Here is a tiny trained network, its code and every weight. The questions are about switching its units off for an input and a class, where a switched-off unit gives its printed mean instead of its output.

import numpy as np


def w(rows, s, z=0):
    codes = np.array(rows[::2]) - 128.0
    scale = np.full(codes.shape[1], s)
    scale[-1] = z or s
    return codes * scale


def f(y):
    return np.maximum(y, 0)


def log_softmax(a):
    a = a - a.max(-1, keepdims=True)
    return a - np.log(np.exp(a).sum(-1, keepdims=True))


def net(x, mask):
    res = np.array(x, float).reshape(1, 2) / 4 @ E
    y = f(res @ A[0][:, :-1].T + A[0][:, -1])
    res = res + np.where(mask, y, B[0][:, -1]) @ B[0][:, :-1]
    return log_softmax(res[-1] @ U[:, :-1].T + U[:, -1])


A, B = {}, {}
E = w([
[179,127,25,95,138,129,100,130,129],'x0',
[187,132,184,4,107,125,148,129,130],'x1',
],0.014)
A[0] = w([
[109,124,130,133,125,119,114,135,125,146],'neuron 0',
[111,122,114,158,121,120,137,139,126,57],'neuron 1',
[180,131,146,68,116,133,115,119,133,118],'neuron 2',
[134,125,112,47,112,102,149,152,135,118],'neuron 3',
[111,129,234,119,113,129,135,129,133,96],'neuron 4',
[112,117,251,139,130,131,137,130,124,148],'neuron 5',
[159,119,3,43,127,132,119,127,120,122],'neuron 6',
[136,140,132,162,133,138,130,134,137,131],'neuron 7',
[119,111,149,30,138,125,114,133,108,126],'neuron 8',
[129,129,117,88,132,129,128,124,129,254],'neuron 9',
[115,125,203,126,137,124,118,128,116,178],'neuron 10',
[108,130,163,130,126,128,129,128,141,30],'neuron 11',
[141,125,65,99,129,116,140,150,149,137],'neuron 12',
[144,124,41,164,110,126,136,127,132,149],'neuron 13',
[93,107,123,114,140,130,107,113,79,100],'neuron 14',
[151,145,88,125,115,133,123,117,142,53],'neuron 15',
[142,136,199,159,97,124,133,128,150,130],'neuron 16',
[175,146,127,74,119,154,146,112,141,121],'neuron 17',
[134,123,150,135,128,126,138,138,134,34],'neuron 18',
[122,135,89,131,126,131,124,135,148,172],'neuron 19',
],0.021,0.0047)
B[0] = w([
[98,95,127,141,117,147,158,153,144,139],'neuron 0',
[128,174,127,86,176,126,65,111,253,149],'neuron 1',
[65,79,93,176,123,118,94,175,208,201],'neuron 2',
[57,90,136,148,122,84,106,153,188,196],'neuron 3',
[163,109,207,75,153,140,132,98,4,204],'neuron 4',
[163,163,89,197,110,125,247,153,72,216],'neuron 5',
[181,181,128,162,117,66,227,155,6,252],'neuron 6',
[75,85,124,151,99,121,158,161,164,146],'neuron 7',
[110,95,131,94,128,87,111,153,215,204],'neuron 8',
[165,87,118,68,130,221,24,165,161,173],'neuron 9',
[196,185,98,117,120,164,137,128,150,183],'neuron 10',
[189,220,141,75,148,152,86,60,184,148],'neuron 11',
[229,174,149,87,152,170,91,107,120,183],'neuron 12',
[13,82,106,164,109,91,128,113,24,198],'neuron 13',
[121,133,115,110,127,113,114,144,174,133],'neuron 14',
[216,193,134,13,157,189,98,64,175,158],'neuron 15',
[156,200,154,144,110,120,146,105,125,176],'neuron 16',
[76,74,113,153,131,105,103,151,190,193],'neuron 17',
[196,146,100,92,166,213,69,112,153,137],'neuron 18',
[156,137,89,92,137,209,48,102,138,161],'neuron 19',
],0.036,0.026)
U = w([
[167,164,152,60,160,247,49,76,177,81],'0',
[180,146,138,140,105,147,183,137,114,165],'1',
[144,74,131,128,114,106,128,166,163,180],'2',
[65,49,131,135,128,145,77,96,120,115],'3',
[92,135,114,174,110,155,145,103,151,168],'4',
[145,123,108,118,122,125,122,127,56,56],'5',
[125,141,166,102,160,75,123,100,133,3],'6',
],0.013,0.0037)

Each question gives the input, the list of numbers given to net, and the class t.
The units are the neurons (one row each of A and B). Each row of codes is followed by its name. A weight is (code - 128) times the scale printed after its matrix; where a second scale follows, it is the last column's (A, B and U).
mask holds one flag per neuron, in row order. A switched-off neuron (its flag False) gives its mean, the last column of its row in B, instead of its output. The means were averaged over made-up inputs and are rounded, as every weight is.
A unit's drop is (log p(t) with every unit on - log p(t) with that unit switched off) / (log p(t) with every unit on - log p(t) with every unit switched off).
The circuit of an input: a set's keep is (log p(t) with only the set's units on - log p(t) with every unit switched off) / (log p(t) with every unit on - log p(t) with every unit switched off). Starting from the 12 units with the biggest drops (on a tie, the unit counted first), units are removed one at a time, each time the one whose removal leaves the highest keep (on an exact tie, the one counted first), for as long as the keep stays at least 0.8.
circuit, biggest first: the units of the circuit, biggest drop first
most important unit: the unit with the biggest drop
top k neurons: the k neurons with the biggest drops, biggest first
drop of u: that unit's drop, to one decimal
input [5,-7], class 5: circuit, biggest first : neuron 13
input [4,2], class 2: top 2 neurons : neuron 4; neuron 5
input [-2,-4], class 4: top 2 neurons : neuron 6; neuron 4
input [-5,-7], class 4: top 4 neurons : neuron 6; neuron 12; neuron 1; neuron 4
input [0,-1], class 3: top 4 neurons : neuron 6; neuron 5; neuron 12; neuron 15
input [-3,-5], class 4: top 2 neurons : neuron 6; neuron 4
input [0,0], class 0: top 3 neurons : neuron 6; neuron 5; neuron 13
input [-2,-5], class 3: top 2 neurons : neuron 6; neuron 5
input [4,-8], class 3: top 2 neurons : neuron 13; neuron 5
input [8,3], class 5: top 2 neurons : neuron 6; neuron 12
input [8,-2], class 5: top 2 neurons : neuron 6; neuron 13
input [-1,-3], class 3: top 3 neurons : neuron 6; neuron 5; neuron 12
input [2,7], class 2: drop of neuron 12 : 0.0
input [0,-3], class 3: drop of neuron 6 : 0.8
input [-1,-6], class 3: drop of neuron 6 : 0.3
input [4,-5], class 5: most important unit : neuron 13
input [0,3], class 2: drop of neuron 13 : 0.2
